Below is a small trained network, with its code and all its weights. Each question gives an input and a class and asks what happens when units are switched off, that is, made to give their printed mean instead of their output.

import numpy as np


def w(rows, s, z=0):
    codes = np.array(rows[::2]) - 128.0
    scale = np.full(codes.shape[1], s)
    scale[-1] = z or s
    return codes * scale


def f(y):
    return y / 2 * (1 + np.tanh(0.7978845608 * (y + 0.044715 * y**3)))


def log_softmax(a):
    a = a - a.max(-1, keepdims=True)
    return a - np.log(np.exp(a).sum(-1, keepdims=True))


def net(x, mask):
    res = np.array(x, float).reshape(1, 8) / 4 @ E
    y = f(res @ A[0][:, :-1].T + A[0][:, -1])
    res = res + np.where(mask, y, B[0][:, -1]) @ B[0][:, :-1]
    return log_softmax(res[-1] @ U[:, :-1].T + U[:, -1])


A, B = {}, {}
E = w([
[186,89,190,78,222,70,136],'x0',
[95,113,72,125,121,99,111],'x1',
[94,96,62,135,122,56,168],'x2',
[108,115,112,252,157,153,134],'x3',
[95,211,196,133,186,102,125],'x4',
[138,156,94,139,141,59,193],'x5',
[59,211,131,120,144,102,130],'x6',
[151,69,98,181,186,140,124],'x7',
],0.013)
A[0] = w([
[112,144,111,99,164,25,144,206],'neuron 0',
[102,170,129,150,85,160,145,179],'neuron 1',
[162,50,50,159,142,145,119,198],'neuron 2',
[121,135,62,82,9,143,150,188],'neuron 3',
[118,158,170,132,125,176,118,253],'neuron 4',
[142,132,182,107,138,156,122,97],'neuron 5',
[163,142,218,89,144,171,67,187],'neuron 6',
[125,113,111,110,76,122,143,123],'neuron 7',
],0.013,0.0032)
B[0] = w([
[133,180,110,129,201,74,176,235],'neuron 0',
[101,169,105,139,82,191,160,191],'neuron 1',
[162,78,97,164,176,177,144,246],'neuron 2',
[191,125,93,163,9,66,67,251],'neuron 3',
[64,134,188,144,103,165,114,191],'neuron 4',
[153,111,188,85,111,114,98,181],'neuron 5',
[104,102,221,93,153,97,33,250],'neuron 6',
[151,129,127,173,101,83,131,170],'neuron 7',
],0.013,0.015)
U = w([
[144,3,108,180,190,212,144,99],'0',
[119,173,118,115,214,58,197,253],'1',
[48,188,150,147,111,223,128,59],'2',
[146,111,76,134,68,98,105,50],'3',
[99,98,219,87,159,145,86,158],'4',
],0.013,0.0023)

Each question gives the input, the list of numbers given to net, and the class t.
The units are the neurons (one row each of A and B). Each row of codes is followed by its name. A weight is (code - 128) times the scale printed after its matrix; where a second scale follows, it is the last column's (A, B and U).
mask holds one flag per neuron, in row order. A switched-off neuron (its flag False) gives its mean, the last column of its row in B, instead of its output. The means were averaged over made-up inputs and are rounded, as every weight is.
A unit's drop is (log p(t) with every unit on - log p(t) with that unit switched off) / (log p(t) with every unit on - log p(t) with every unit switched off).
The circuit of an input: a set's keep is (log p(t) with only the set's units on - log p(t) with every unit switched off) / (log p(t) with every unit on - log p(t) with every unit switched off). Starting from all 8 units, units are removed one at a time, each time the one whose removal leaves the highest keep (on an exact tie, the one counted first), for as long as the keep stays at least 0.8.
circuit, biggest first: the units of the circuit, biggest drop first
top k neurons: the k neurons with the biggest drops, biggest first
drop of u: that unit's drop, to one decimal
input [-5,-4,-4,-2,-4,-4,3,4], class 2: top neuron : [neuron 4]
input [0,-1,-1,0,4,4,-3,-1], class 1: circuit, biggest first : [neuron 6; neuron 3]
input [3,-2,-3,7,-2,1,3,-7], class 2: circuit, biggest first : [neuron 6; neuron 1; neuron 4]
input [-7,1,1,-3,6,-8,-3,6], class 2: circuit, biggest first : [neuron 1; neuron 4]
input [0,5,4,-5,2,-8,7,6], class 1: top 2 neurons : [neuron 6; neuron 3]
input [-6,-5,1,-3,7,5,-7,2], class 2: top 2 neurons : [neuron 3; neuron 0]
input [8,0,2,-1,8,-3,3,6], class 1: top 3 neurons : [neuron 0; neuron 4; neuron 3]
input [6,-2,-5,-1,-8,-6,-2,4], class 4: top 2 neurons : [neuron 6; neuron 5]
input [6,1,7,-2,3,-1,-3,1], class 1: drop of neuron 5 : 0.0
input [3,5,5,0,6,-3,-4,4], class 1: drop of neuron 0 : 0.5
input [-2,-1,6,1,1,3,4,-4], class 1: drop of neuron 0 : 4.6
